Stage of each row:
 431 -265  299  -39  174   11  431 -119 -212 -394  331  123  -86   30   60  -46   17  150  110  425 -410 -307 -219 -182 -107 -582  128  227   49  359   51  -93  235  -16  277   -9   -8    5 -239  -21   72  242  -91  704 : 7
  61  -60 -120   53 -123  306 -142  224  193  444  167  -69  368 -363   77  -32 -248  267  -88 -193  295 -265  196 -226 -148  -49 -126 -144 -156 -221  -35   70 -173 -113 -332  -25 -165   86  109   92   34 -183 -226 -204 : 11
 194  -44  483  -70  337 -369  338 -277   -2 -424    1 -205 -332  151 -197  -86   52 -215   53  -11 -174   67 -329  376   31 -183   54  204  244  167  -72  -86  171   55  -29 -187   36  -47  190  137  -28   87   91  284 : 14
 330   61  -71  -49  157 -138  215   18 -263 -159  177 -121 -266  162  -12 -104  -30  -93  -62  218 -111  -74 -158   19   50 -194  -63   69   76  -89  -37  132  108  251   95 -101 -128   84    2   11  136   74   33  339 : 13
 103  -82  137 -207  234   -8  542 -178 -256 -413  222   86   14 -168  244   83   75  202  389  383 -331  -99 -239  -27  -79 -262  164  -34 -113  474   68 -259  134   63  294  232 -132 -198 -302  -55   62  304 -224  403 : 0
  94 -196  306   -4  262   -5  474 -327 -190 -362   10  133  220   32  336  -14   66  -49   70  114 -423  -50  -93    8  -59 -334  -48 -221 -183  278   69  -44  -76 -211  264  293   29 -329 -235   -6  -56   60 -139  129 : 1
-315  265 -152 -152   -3 -295   32  -63  -82 -175   74 -320 -513 -147   -6   97   95  -76  238 -262  172  389 -346  426  152  319  -78   28  317  -67 -319  151  103  305  -84    5 -296   89  210  134  -69 -211  193  -73 : 23
-328  234  -46   34  -50 -115 -223    0   99  131  -81 -337  -63 -188   66   69  -93  -93   15 -516  390  285 -135  383   53  392 -269 -254   82 -323 -255  218 -187  131 -298   48 -203   66  374  140 -191 -383    6 -496 : 19
 340  -76  251  -60  425 -275  743 -498 -458 -604    6  161  -76  477  243 -213  231 -381  -64  380 -712  -34 -170   96   24 -412  -77 -207 -152  204  110   33  -20  -95  468  203  110 -389 -330  -91  116  184    8  330 : 1
-384  325 -131  115 -234 -235 -180 -138  -81   56  104 -243 -262   44    9  -63  103 -181   19 -426  250  257 -249  369   71  516 -293 -301  152 -377 -367  325 -204  152 -223   36 -218  106  208   40 -179 -449   80 -436 : 22
  71 -205  279   88   45  109   67  -95  296  218   21  -45  297 -152  -32 -140 -123   41 -147 -287   36 -201  121  -29 -124 -150  -78  -74  -56  -71  -33    2 -140 -349 -326  -93    7  -92  117  178  -33 -177 -104 -170 : 11
 307  -46  561   77  254 -261  192 -219 -138 -524   72 -153 -161  229  -16    4  -26 -202  -63   41 -182   -9 -378  248  -48 -338 -151   82  125   67  -53   79   84   96  143  -37  128   92  207    2 -171    1    4  318 : 13
 276   -5 -289   33 -288  408   36  248 -233  243  599  199  297 -251  201  -60 -117  495  107  414   35 -565   33 -548 -269 -195   -9 -177 -284  -19   32   -4  -88   79   50  111 -235  207 -344 -211  130   96 -436  271 : 6
 314 -328  219 -112  100   50  585 -158 -196 -324  458  212 -189  -84  -22 -105  124  343  368  553 -471 -387 -257 -228  -96 -464  401  322  128  602   34 -311  352  -46  226  -69 -149  -83 -495   16  167  382 -104  858 : 5
-339  373 -117   13 -274 -174 -239   26 -142  -79  282 -278 -313 -162   32  129   38   69  243 -245  362  206 -418  309   -4  453 -210 -163  178 -212 -359  203  -55  368 -128   74 -281  314  228  -53 -218 -303  -48 -187 : 22
  11 -170 -149  -46  -68  275  -33  247  197  353  183 -101   96 -486   15   41 -221  396  134 -102  235 -181   69 -165  -34  -63  108  127   72   31  -66  -52   81  -12 -292 -109 -296   69   14  212   68  -55 -114   98 : 12
 122  176  149 -226  202 -220  138   65  -49 -277  178 -307 -334 -193 -130  123  -94  101  271  106  175   45 -376  272  -38  -20   68  202  176  132  -76 -155  218  373  -62 -134 -165  186  250   40   12  170  -84  290 : 15
 105 -143  164  146   25  110  -94   57   19   -6   25 -129  135 -125  172   78 -200   57 -110 -214   91  -32  -70   10  -28 -197 -193  -48   23 -110  -85  211  -48    6  -54   36  -77   92  163  124 -164 -218  -60   16 : 13
 142 -162  331   81  308 -181  137 -143  -89 -375 -182 -199 -189  116  138   72  -86 -253 -131 -204 -148  224 -222  297  147 -295 -167   91  205   10  -93  241   96   61  124   13    1  -54  219  202 -166 -158  193  184 : 15
  37 -223 -303  137   86  250  321 -165 -244  169 -118  223  413   91  527 -173   10 -118 -249  -47 -370  -57  326 -238   87 -188 -227 -501 -333 -143   49  303 -306 -307  184  353 -129 -449 -397   77  100 -211  -44 -216 : 1
 124 -311  316    7  320   85  405 -296  126  -46 -174  113  421  -40  253 -121  -37 -137 -171 -153 -343  -77  206  -26  -69 -394  -98 -222 -214  101   95   -7 -174 -496    9  164  100 -427  -80  155   12  -94  -59 -136 : 4
 198 -395  663 -177  384  -48  352 -100  281 -409   41 -141 -105 -380  -88  184 -134  221  279   -8 -146  -44 -267  150  -61 -546  268  507  279  573   11 -325  381 -121  -23 -131   10  -47  169  274  -67  194    7  556 : 11
 264 -371  256 -163  327  -12  528 -161  153 -123   55   37  -87 -141  -91 -134    2   76   79  111 -347 -163   21  -48    2 -472  264  338  152  381   52 -218  250 -270  -41 -174  -61 -242 -141  270  206  180   90  448 : 8
 -20   85 -750   22 -192  341  200   99 -376  431  244  214  355 -100  449 -175    5  186  -12  213  -82 -234  294 -411  -12  131 -142 -575 -442 -232   31  186 -314   -4   66  313 -357 -224 -518 -104  252  -78 -276 -216 : 0
-224  239  164   59   88 -311  -65 -212   85  -19 -169 -326 -114   80  -51  -72    8 -338  -99 -492  217  279 -162  509   63  352 -287 -278   83 -321 -225  202 -216   40 -283  -26  -56  -47  395  135 -165 -351   61 -504 : 18
 318  -32   41    0  246  -37  467 -278 -295 -174   33  163  230  297  278 -235   78 -260 -221  215 -447 -160   97 -101  -69 -334 -206 -366 -325  -78  115  129 -204 -185  243  200   64 -303 -239  -89  142   23 -107   17 : 3
 186 -354  600  -65  268  -64  393 -246  286 -191   67  -23   30 -151 -155  -98  -12   71   97  -47 -234 -188 -103   76 -107 -408  197  278  148  382    3 -270  171 -341 -153 -178   65 -152   31  221    8  107  -13  307 : 9
 194 -158  314 -144  264  -70  593 -301 -204 -439  212  132   11  -24  144  -35  119  102  278  372 -440 -179 -225  -13 -112 -361  169   -7  -87  473   79 -267  113  -79  263  133  -25 -224 -301  -41   58  297 -188  434 : 2
  10 -151  207  190    4 -121   69 -156  -90 -146   58 -110 -249  124  -20  -91   29  -73  -11 -149  -89   33 -262  201  113   -7  -20   59  263    2 -195  175   59   38  -50  -97 -127   21   -8  161 -138 -176  112  175 : 15
  96  117 -220  -15 -141  285  134   85 -316   61  421  155  394 -215  367   26  -59  340  180  332  -12 -348  -24 -332 -239  -51 -118 -435 -424    7   62  -27 -213   92  141  323 -190   24 -308 -256   44   80 -484   14 : 1
 501  -93   94   55   68   47  344  -86 -424 -308  380  187   31  243  191 -134   20   22  -84  484 -397 -355 -142 -279 -141 -508 -104  -75 -152   64   61  119   31   56  360  101   11   46 -287 -188   89  145 -164  519 : 6
-378  107  -86  292 -137  -47 -342  -92   11  184 -235 -253   65   30  259    8  -80 -295 -278 -729  274  363  -24  335  154  367 -487 -453   51 -541 -317  555 -370  -31 -214  171 -148  -17  319  177 -310 -680  122 -684 : 20
 261  -83 -305   58 -123  313   65  174  -74  385  278  109  294 -126  152 -176 -140  200 -175  102   11 -382  250 -413 -118 -203 -117 -186 -222 -225   20  150 -157 -107 -107   14 -174   22 -180   -4  192  -86 -190   18 : 8
 332 -210  306  320   25 -141  212 -301 -266 -247  148   81 -129  507   13 -302  103 -271 -290   62 -406 -185 -177   -3   44 -294 -165  -41  109 -107 -104  296  -35 -122  140  -85   69  -21 -156   19  -65 -146   94  302 : 12
 258 -236   79   48  123   33  178    7 -122 -141  110  -42 -143   -5   93  -16  -89   51  -38   77 -162  -77 -123  -48   75 -354    7  187  165   81  -52  136  165   52   89  -60 -126   17  -54  147   17  -12   70  415 : 12
 309 -174   65  -25  -62  214  265   39 -157  -62  474  162   96 -168   86  -56  -34  370  164  398 -191 -443 -100 -350 -196 -371  124   65  -88  242   39 -126  102  -15  115   22 -134   81 -311  -89  104  191 -260  503 : 6
  42 -224 -191  200 -326  446   86   25  -91  389  402  288  448 -193  244 -188  -27  401   33  122  -85 -495  176 -479 -178  -65   15 -318 -264    0  -21   25 -223 -276  -74  146 -222  -63 -476  -52   54  -90 -338    4 : 4
 331 -122   59   -5   61  166  185   53  -63    0  241   58  191  -99  128  -66 -122  146  -67  173 -113 -307   31 -253 -149 -392  -72  -28 -134   10   42   42   -9  -61   41   27  -50   32  -76  -13   85   38 -169  235 : 8
 234  -68  -26 -129   40  134  407  -37 -250 -141  408  159   95 -151  159  -42   32  308  272  468 -242 -343 -116 -247 -174 -263  151  -58 -174  300   89 -209   61   36  185  125 -166  -51 -372 -132  157  274 -307  410 : 3
 241  -36  289 -120  177 -176  299 -100   29 -198  214 -118 -206  -32 -218 -109    5   46  133  149  -79 -170 -229  105  -82 -186  134  223  149  184  -27 -181  177   50 -109 -220  -62   47   60   77   88  176  -56  349 : 12
-143  -14  307 -150   60 -207  145  -67  137 -210  227 -275 -440 -319 -294   83   15  261  499  -37  156   34 -468  352    6  147  333  365  412  382 -189 -317  309  206 -252 -251 -257  126  122  194  -74  135  -24  345 : 16
  53 -108 -163  -33  -65  220  335  -43 -303  -48  341  202  167 -176  314  -17   47  334  274  348 -228 -262  -69 -273  -96 -136   95 -194 -200  253   32  -92  -12   14  198  243 -243 -130 -474  -95   85  147 -296  266 : 1
-331  409 -482  254 -566  125 -558  253 -252  355  356 -194   -9 -129  200   57  -91  168   15 -296  559   18 -196   21  -36  603 -408 -485  -34 -583 -353  471 -330  390 -201  157 -382  417  122 -134 -234 -494 -207 -447 : 20
  26 -119  -48  117   59   40    2   -2   58  192  -91 -137   41  -35   86  -99 -119  -97 -200 -295   59   31   83   69   99  -27 -158 -104   53 -229 -103  240 -104  -80 -184  -48 -138  -82  102  223  -16 -261   70 -160 : 14

Levels:
 139   91   67  117   83 -131   -3   10  146  -24  -56  -51   42 -171  144  -23   21 -103   65  221    5   31  112   61 -124   30  150   10   48  137   15 -114   28  -79   76  185    1 -200    0  -35  113   42 -106   18 : 19
-279  187 -135 -105 -289 -399   52  162  122  239  159  209 -187  -58   19  189 -138 -240  235 -203 -108 -100 -176  171  311 -149 -197   75 -267 -440 -197  245  222 -229 -306  -78   32  353   80   86  -65  101 -351 -357 : 1
  81 -143  -16  168   53   22   55   31   43    0 -114   21  152  -93   54  -98  -49  -18   96 -159 -172   78  -65  -20  -40   -1  -57  101  156  126   46  -90 -122  -60  -13  -27 -109   52   13  -69  -35 -100  182   81 : 10
  37   -6    7   46   36 -338   91 -138  156 -158  -25    8  -11 -151   95   36   48 -160  133  234   31   82  166  143 -212   78  161   74 -159    3 -193 -122   28 -182  -44  138  -87 -109    0   -8   31  132 -218   32 : 18
  43  -13   25  -90  -64 -417  124 -209  154 -158   56  185  -71 -134 -138   59   53 -144  191   66  -61  -77  110  290  -60  142   -2  -43 -301 -148 -171  305 -110 -300  -68   81  -35   96 -166   25   11   44 -144   -4 : 20
-260  -52 -176   34 -254 -246   89  191  -16  193  110  -14   42  -73  177  166 -126 -136  241 -158 -322  131 -203  130   31 -145  -94   94  -72 -250  -45 -100   31 -232 -384  -19  -98  214  168   60  -26  -51 -231 -226 : 5
 125  -20   71  -60  259 -112   98 -138  190 -247 -156   33  -16  -62   82 -122  -54   42   36  103  219  103  143 -131  -34  110   63  211   42  230 -157 -238  142  129  183  -15   13  -71   65 -107  -92  107  167  182 : 15
  60   35   70  151   54 -120  -19  -76  156  -85 -104  190   15 -139   -9  -98   83 -196  114    9  -27  -62   97  134  -59  116   22    9  -46   33  -62  128  -39 -128   85   25  -72   26 -136  -15   66   59   28   30 : 18
 136  110  -20  -45  -37 -498  106 -121  263  -83  138  -38 -123 -173 -113  145   47 -190  103  218   44 -105  120  185  -63   42   66  -32 -262 -156 -181  258  -51 -312  -63  156  -19  -26 -136  -26  107   77 -343  -64 : 19
 -20   35   71 -396  128 -288  103 -163  181 -370   58  107 -133   15   -3    3  -22   79  122  104  117    8   69   43  109  320  -39  -22 -180   12 -111  138  110   54  110  -99  111  171  -52    6   46   25  169  108 : 20
 134   47   42 -138   20 -386  104 -144  133  -78   74  -20  -67 -149   -3   83   47  -89  136  294   45   26  143  242  -93   94  123  -21 -191   17  -54  133  -40 -263   -6  219   90 -116  -22   26  100   42 -218    5 : 22
  80  -18   94   52  108  -96   58  -83   50  -91 -150   46   99 -156  204  -69  -22   -8  126  208  -13  158  159   94 -202   52  181  104   35  223  -23 -298   42  -28   58  203    3 -227   91  -18  -37   57   -8   78 : 20
-133  -82  -25  144   -6  201   29  222  -90  297 -203  121  176  -78  211 -108 -210    4  179 -267 -221  209 -151  -40   56 -213 -104  294  283  172  122 -326   72   33 -109   10   17   46  262  -21 -186 -114  205 -108 : 6
-140 -120 -174   24 -167 -323  118   51   59   67  139  -51   15  -83   14  155  -14 -193  200  -94 -241   91 -120  159  -54  -45  -80   74 -129 -227  -91   81 -109 -337 -317  -31 -135  215   32   37   45  -61 -211 -125 : 8
 148   29   89  263  174   55  -65  -18  173  -71 -196  125   65 -128   39 -197   65 -163   35  -29   47  -41   77  -31  -31   80   27   70  144  193    0  -10    4   10  201  -17  -76  -34  -93  -74   60   49  163  111 : 15
  22  -92  -59  -58  159 -102  149   11   74   89  -71 -117   41  -82   81   -4 -135   -9  101   59   68  244   13  -71  -70 -124   18  343  112  191  -49 -278   55  -64  -53   83   55  -79  224  -70 -113  -33   20    3 : 9
 211   61  157  362  246  269 -100   95   81   38 -331   31  203 -175  282 -267  -25  -24    1   83   20   96  113 -126 -122  -26  167  141  379  442  141 -419   86  176  273  151  -15 -317   84 -110   12   32  217  131 : 17
  93  -99  -62  203   45 -229   73  -50  127 -132  -24 -155   90 -138  167   13   69 -146   77  149  -58  135   71   24 -250   43  151   65   -3   53 -110 -232  -58 -166  -66   75 -198 -111   16  -46   90   61 -169  101 : 12
  71   59  116  -11  159  -27  -35   -8   55  -60  -94   -6   61 -119  212  -87   43  -56  101  270   37  134  133   95 -129  138  171   23   85  272  119 -164   68   -9  146  174   99 -198   67   25  143   22   51   69 : 21
 125  -62   65   57 -107 -219   19 -130    2 -267  -13  189   33  -63   96  -98  140  -11  137  -43 -161  -86    2  251   66  278    9 -274 -121  -40   46  196 -109 -144   56  -49  -68  121 -110   55  145   60   44  208 : 25
-265   98  -54  250 -120  199 -132  400  -71  418 -111  112  116  -87  321  -59 -127 -192  183 -227 -264  119 -215   19  129 -205  -86  153  262   14  180 -224  182   -9 -148  -13   11  106  234   65   27  -46    3 -262 : 3
 141 -106    5  225   15   71  -14   70   71 -110  -81   29  174  -78   73 -126   -5   23   56 -235 -255  -46 -126  -51   38  110  -91  -95  186   83  115   22 -163    8   44 -110 -168  123 -117  -82   80 -135  266  141 : 11
  65 -145    7  132  116  124   68   66   -1   90 -189   28  176  -88  107 -134 -132   52  101 -166 -124  167  -58  -81  -20  -87  -53  225  254  251   88 -253  -44   27   13   14  -25  -21  136  -86 -130 -122  256   64 : 9
  95  -34   35  321  113  392 -110  305  -28  249 -208  -36  260 -105  218 -205 -103   18   40 -213 -236  104 -171 -151   56 -105  -63  107  503  338  343 -237  -46  113  101   10   -6  -54  112  -80   60 -203  352   14 : 8
 158  -82   13  308   -3  -21  -18   -6  121 -118 -101   97  136 -121    4 -127   60 -101   67 -195 -211  -97  -47   23  -19  108  -54  -91   89   19   20  106 -179  -92   45  -81 -215  105 -186  -76   74  -52  149  127 : 13
 141   13  134  177   35  121  -48   30   67 -131 -178  198  160 -112  119 -189  -32   77   81 -153 -201  -84  -24   10   52  145  -29 -112  161  154  119  -13  -58  108  162  -14  -69   18 -120  -65   20  -68  313  122 : 18
-337  -19 -182  124 -258 -216   45  253  -58  254   75  -70   68  -95  353  170  -96 -219  257  -33 -305  241 -156  145  -84 -188   23  146  -31 -208  -48 -330  126 -228 -420   62 -115   90  276  103   11   27 -369 -266 : 4
 283  160   30  156   19 -208  -20   22  304  -30   43    2  -54 -163 -150  -11   28 -138   -7  -28   -8 -282  -10   11  141   31  -63 -128   -8  -66  -14  373  -91 -139  118   16  -37   38 -251 -112  153  -16  -67   -1 : 16
 116   36  121 -298   46 -148   40  -99   95 -290   50  169  -47    0  -40  -61   -5  156  106  -40  -50 -124  -31  113  240  340 -113 -220  -80   46  103  345  -34   41  170  -91  140  197 -142   13  108  -84  296  144 : 23
-248   22 -210   23 -254 -345   84  223   25  252  185 -143  -14  -98  200  240 -107 -209  220  -16 -251  147 -171  135   -6 -195  -29  108  -97 -282  -67 -116   74 -298 -415   58  -70  132  201   72   48  -14 -425 -283 : 5
 120  -34  164   75   68  108  -11  -41  -14  -92 -200  231  162 -116  112 -187  -24   79  140  -60 -169   12   41  115  -18  152   18  -52  128  239  151  -39  -69   47  156   84   22  -56  -45  -15  -19  -73  310  122 : 21
 136  -94   25   60  274    2   92  -50  104  -55 -188  -91   91  -95  137 -127  -71   17   37  108  136  228  103 -139 -134  -21   96  301  193  341  -38 -384   69   62  120   69    5 -177  171 -108  -86   20  143  150 : 11
 105  -68  -40    6   15 -173   57  -13  161 -307   67  -80   49  -25   71   -8   10   51   46  -92 -141  -43  -89  -70   58  224  -64 -141    4  -46  -29   54  -74   13   13 -166 -151  180 -125  -70  134  -60  139  166 : 12
 -93 -103  -86 -241  137 -166  114    8   99 -184   65 -158  -14   35  143   38  -70   43   98   44   39  218  -58 -108   17  136  -31  156   30   79  -49 -185  101   41  -49 -127   25  137  147  -20   46  -45  119   79 : 9
-368   14 -195   64 -361 -252   24  288  -49  160  159  -32   53  -52  370  202 -111 -147  265 -143 -414  140 -250  142   39  -94  -53  -22  -80 -347  -36 -211  131 -174 -448  -48 -150  242  200  119   60    1 -328 -267 : 3
-217  -64  -81  -39   52   12   84  175  -51  216 -104  -42   80  -51  289    4 -197  -23  180  -26  -54  345  -76  -56  -27 -184    5  378  170  153    3 -479  207   17 -166   53   66  -14  382    9 -148  -25   14 -122 : 6
  73   13   35 -191   35 -392  117 -161  103 -154   78  -42  -58 -121   78   87   51  -60  153  335   57   96  157  224 -139  146  158   -4 -198   41  -73    7    6 -213  -16  203   76 -125   29   41   96   69 -206   39 : 22
 229   52   81    2  188 -121   75 -111  250 -139 -114  107  -50  -95 -112 -118  -57    0   12  -38  156 -104   75  -88  111   61  -59  106   20  123 -114  107   21   37  202  -29   26   18  -92 -135  -73   36  166  118 : 15
 131   93   41  168  137 -116  -32   16  188  -70  -73  -95   29 -157  178  -49   53 -148   33  237   73   55  122  -15 -139   49  171   58   74  155  -26 -187   82  -38  105  125  -36 -195   16  -50  138   92 -113   52 : 17
-205  110  -70  -89 -131  -74   47  236   47  297   -1  182  -56  -42   63   42 -248  -41  188 -298 -131    1 -218    4  332 -197 -234  189   32 -144  -12   33  193  -23 -171  -75  114  263  182    9 -159  -49    3 -265 : 3
 101   24   56  154    2 -173   16  -71  141  -73  -76  123   40 -166   18  -48   46 -147  119   47  -78  -48   91  142  -92   70   59  -12  -55   18  -60   63  -60 -153   32   94  -83  -39 -109  -26   43   45  -54   27 : 18
  32  -31  105  -42   22 -150   35 -162   70 -128  -82  294    5 -107  -79  -89   68 -107  185   -4  -72  -43   96  260  -24  200  -21  -30 -130   43  -14  258  -99 -171   75   41   19   96 -138   43   21    3  121   51 : 21

Levels:
  67 -222   73  211   62    4  -45  -61 -141   79  -31    1 -217  140  -61    1   -4  190   90 -107 -376  -28  153 -347 -167 -381  -39  115   22  195  -99 -127 -216  -41 -207  163   84   27  205  -77   27   47  152   -8 : 15
  17  -25    1  -20 -150   46  -98  101  -77 -132  -54   88 -289  -56 -216   21 -116  -14 -126   47  -98 -359  -61  -36   78  113   45   -2  186  -40  -30  -52  -88 -117 -113  145   81  197  191   24  115  -70   28  108 : 7
 -89  241  198  -40   48  -25   35  184 -128 -266  177  -75  303 -336  -49  -44 -142 -100  -60   42  155 -118 -133  417  223  399  159  227   37 -159    3   24  -17 -343 -184   86 -149  298 -258   89  124   25  -66   85 : 1
-332   87  110   51   90   85 -122  206 -112 -204  110  -30  204  -36  -61  -30  173 -117  -20   39  184  -64 -225  272   48  259   74   75   -5  -35   -2   33   58 -111   84    1 -147  244 -304 -117  -27   74  -79   48 : 3
-214  168  124 -119  -65   49   -4  150  164  -89   33  -62   20  -63  -75  -68   -9  -76 -141  202  141  -36 -139  211   45  276  -49  -71  -33  -31  -60   43  101 -105  129 -109 -114  251  -93 -124    5  -70 -150   63 : 5
-200  175  130  -56   20  -46  113  194   15   18  156   39  221 -156 -124  -23 -215  -67  -18  -39   77  -25  -65  270  164  240   75   53   80 -140 -114   60    4 -258  -21   82   44  160  -27    2  116 -206  -45   -5 : 4
  84    7  106   85 -129 -287   -3   15   27  -32 -159   72  174  -89  -74  -67 -220 -124   37  -25 -119   75   86  217  172  -59   50  -32  153 -146  -24 -119   -8 -158 -193   81   45   36  117  -25  164 -169  -47  -46 : 10
 362  297  305 -233 -129 -268  280 -252  212 -230 -145 -408  109 -286  213 -240 -222  -56  -19  308 -146  212  137  148   48  -40  -66  196  -10  -10   12 -120 -123 -357 -346  -96 -239  220   -5   65   40  155  -42   91 : 17
-690 -219  -38  232  277  295  -36  312 -105  417  264  221  345  345  -72   55  490  -21  257 -322   86  259 -186  -96 -173 -149    8  -99  -15   95 -179   71  104  210  501   48  121  -70 -171 -297 -214 -181    9 -175 : 3
 -80 -183  -77   63 -131   85 -125   -2  187  281  -99   13 -300  201 -124   -5  226   15   25   68 -160  110   -1 -355 -241 -271 -191 -232  -83  191  -64  -63   78  235  252  -77   45   15   68 -241 -205  -77  -26   11 : 11
 331  151  161  -44 -141 -297   67 -170   59 -160 -162 -197   18 -243    0 -128 -325  -61   -9  133 -191   53  111   97   88  -71  -20  125   36  -64   10 -124 -129 -280 -362   59  -84  142   27   57   91   30   -3   67 : 14
 259  128   81  -36 -170 -274   -7  -91 -109 -323 -307  -41  319 -235   38 -149 -142 -318   47   23   -6   -3  -97  359  285   21  121   70  306 -316  128 -187  -84 -242 -299  151  -83  100  -36  102   89   13  -54   14 : 10
-291  118  175  -40   32  177   -1  239  190   61  243 -101   45 -108  -47  -20  153   50 -110  201  150   88  -93  112  -75  296  -69  -31 -253  129  -95   81  173  -13  229 -198 -195  286 -268 -167  -85   -4 -179   74 : 0
 108   27   47  -63 -201 -144   73  -27  279  230  -99  -14 -146  -52 -119  -53 -225   -4  -33  106 -172  126  117  -91  -22 -117 -136 -161  -19   15  -96  -55   34  -33   17  -41   78   46  195  -85    8 -234  -59    5 : 11
  58 -170 -211   57 -192   39 -138  -20  -12  295  -24   41 -372   39 -249   43  121  -61  106  -80 -200  -54  -27 -432 -180 -253 -111 -116   24  115   -5  -36  -15  143  133  124  151  -12   23  -97 -223  -85  116   76 : 11
-230  161  198  -74   59   90   67  185   25 -162   79  -16  172  -76  -32  -64  -83  -15 -113   96  106  -82 -130  280  122  277   50   62   61  -93  -92   14  -12 -222   -7    5  -77  249  -16  -33  108  -71 -100   23 : 3
-184  242  333  -61  105  -37  148  211   29 -229  136  -26  322 -198   -3  -78 -301   37 -141  105   95  -61  -30  464  235  366  116  149   44 -148 -131   13  -34 -381 -190   17 -100  290    6   36  282 -115 -132   -2 : 2
-693  -38   68  116  171  204 -130  265  169  200  155  -14  343  278   25  -38  588 -118   92   48  271  397 -249  126 -207   68 -111 -209 -246  145  -87   86  315  243  603 -270 -183  101 -452 -435 -304  -24 -204  -91 : 3
 -37   91  171  -46  112  293  -20  145 -312 -461   43  -55  203 -207   75  -68  178  -66  -83   54  128 -300 -282  239  158  306  194  279  188 -126   59 -102 -164 -216 -177  152 -221  343 -174  140   54  255  -39  116 : 0
-580 -235 -105  178  106  301 -121  316   23  501  323  195 -228  300 -283  143  312  134   80 -173  -45    7  -65 -362 -287  -80 -106 -171 -140  265 -216  136  116  228  478    7  199   22  -19 -308 -189 -228   55  -35 : 4
-270  138   61  -89    3   60  124  198  115  201  202   30  128  -91 -144   -9  -97  -53    9  -26   87   51  -86  107   45  173  -17  -39    3  -59 -138  102   67 -131  177   21   68  121  -55  -66  -18 -245  -48   -8 : 4
-482 -100   68   37  253  530  -17  214  -93   46  113   15  320  215  160  -56  681  -29   97  -31  199  155 -353  -37 -162    6   -1   -8  -10   74  -59  -35   40  203  434  -60 -175  137 -271 -189 -288  136 -111  -54 : 0
 178  -47  211   72   31  -88   53 -136  -52 -171 -182 -108   20   18   99 -117 -105  100   16   57 -276   38  110  -48  -17 -248  -10  145   83   42  -50 -187 -219 -182 -326   92  -67  108  183   -8  107  103   31  -11 : 15
-400  -11  -27   11   38  249 -102  218   11  115  180   10  -87   91 -155   26  272  -27  -10   23  115  -50 -206  -81 -134  125  -58  -70  -74  106  -82   91   95   72  324  -30  -20  169 -195 -190 -179  -34  -30   50 : 4
 -37  122  105   49  -67 -205  -66  125 -197 -314  -73   68  297 -204 -100  -53 -154 -240    0  -54   78 -152 -110  451  300  233  198  115  257 -262   53  -64  -34 -290 -237  171  -29  171  -86   52  196  -42  -37   25 : 6
 -17   49   76  148 -141 -359 -171   63  -65 -215 -184   38  322 -127  -73  -75  -17 -310   61   -4   56   76  -50  440  218   91  113  -28  131 -195   96 -102  111 -132 -140   35  -96   96 -196  -91   97  -29 -104   -9 : 9
-178 -127   86  145 -100  -70 -207   61  174  -16 -208   23  -11  204  -22  -60  239  -64  -41  157  -41  162  -17   55  -86 -105 -102 -231  -63   93  -20 -113  164  157  157 -173 -116   97  -27 -310  -43   -7 -166  -35 : 10
-644 -311 -135  307  281  365 -194  299 -344  261  225  240  218  352 -117  102  642  -70  275 -389   74   48 -278 -186 -190 -170   75  -16   74  106  -76   34   25  243  430  170  110  -42 -245 -259 -256  -26   94 -108 : 4
 -23 -251   51  344  129 -103 -139  -49 -312  -21 -107   49  189  157   21  -26  201  -31  254 -246 -247  125   39 -105  -80 -415   75  143  110   58    9 -180 -160  -11 -191  211   17  -55  -38 -107  -23  116  121  -92 : 14
 -23  -59  149    2    1   37   41 -119  234   74 -232 -145   87  191  171 -157  210   17   43  167 -131  356    1 -122 -180 -320 -187 -123  -79  119  -61 -154    6  110  126 -152 -137   40   43 -222 -163   46 -119  -68 : 14
-519  -53   21  170  191  160   -9  295  -31  376  342   67  467   31  -25   27  439 -107  238 -206  194  373 -155   84 -106   47   25  -33 -175   70  -89   84  209  137  423  -52  -53   22 -460 -230 -253 -100  -74  -98 : 0
-112  195  336   -2  111    8   92  201  -67 -300  106  -48  474 -268   97  -91  -64  -45  -78   87  155   11  -87  513  246  364  168  194   42 -153  -33  -59   -7 -298 -189    7 -228  299 -178   56  200   45 -162    8 : 0
 379  169  189  -89 -142 -239   68 -202   56 -255 -174 -270  -90 -254   33 -143 -293  -14  -55  218 -203  -11   99   44   51  -56  -40  176   16  -13   32 -133 -169 -307 -403   38 -142  214   30   75   81  131    8  111 : 15
 279  294  330 -184 -135 -320  243 -212  402  -90 -160 -371  135 -224  177 -230 -308  -16  -68  364 -124  365  175  184   15  -41 -165   35 -152   19  -53  -95   -3 -279 -230 -213 -234  192   -6  -50   42   21 -156   31 : 16
-150  217  201  -99 -149 -213   72  132  339    7  -36  -37  194 -113  -63 -101 -205 -117 -122  221  105  178   14  388  148  245  -61 -172  -48 -102  -90   23  199 -149   82 -182  -82  178  -18 -151  113 -239 -229  -19 : 6
-255   22    6   62   39   42  -77  159 -187  -96   21   74  299  -12  -65  -33  189 -226   92 -123  133  -31 -231  225  108  110  118   40  179 -149   18  -15   13  -71   83  117  -25  100 -196  -63  -49  -25  -16  -13 : 5
-144  -86  -50  -15 -145   30  -32  -23  383  402 -126  -59  -78  192  -30  -77  277  -77   69  135  -54  402  -28 -243 -247 -263 -269 -345 -168  154  -72  -40  202  287  431 -226  -26  -24  -53 -316 -312 -143 -131  -48 : 11
  78   26  132   55  -32 -218   85 -122  149  159  -14 -204   68  -43   42 -101  -17   -1  135   58 -198  347  155  -98 -143 -263 -120   42 -150  143  -53  -59  -10  -81  -77  -64  -75   33  -99 -135 -103   16   11  -12 : 16
 -98   37  210   45  189  224   80  201 -336 -277  121   68  369 -172   69  -35   52    0    2 -115   51 -195 -162  272  205  213  243  291  224 -156  -32  -99 -189 -258 -217  226  -95  234  -36  155  161   90   -8    6 : 0
 117 -107  118  102   89   24   -4 -171 -186 -201 -244 -116  192   96  185 -141  224  -54  153  -35 -179  126  -69  -72  -57 -349   17  163  155    2   39 -227 -218  -55 -193  119 -119   43   -6  -38  -84  228   46  -35 : 15
-103  297  197 -158  -29   -1    4  128   19 -385   22 -147  160 -245  -30 -106 -121 -140 -174  227  200 -161 -200  422  190  433   67  117   46 -154   13   18   14 -301  -99  -26 -210  355 -201   29   95   64 -137  121 : 3
-310   62  173   -3  171  220   96  229  -40   25  208   26  280  -33   12  -26  107   29    3  -29   99   39 -135  152   34  172   61   89    3  -20 -127   25   -6 -106  107   28  -63  185 -108  -49    6  -63  -72  -25 : 1
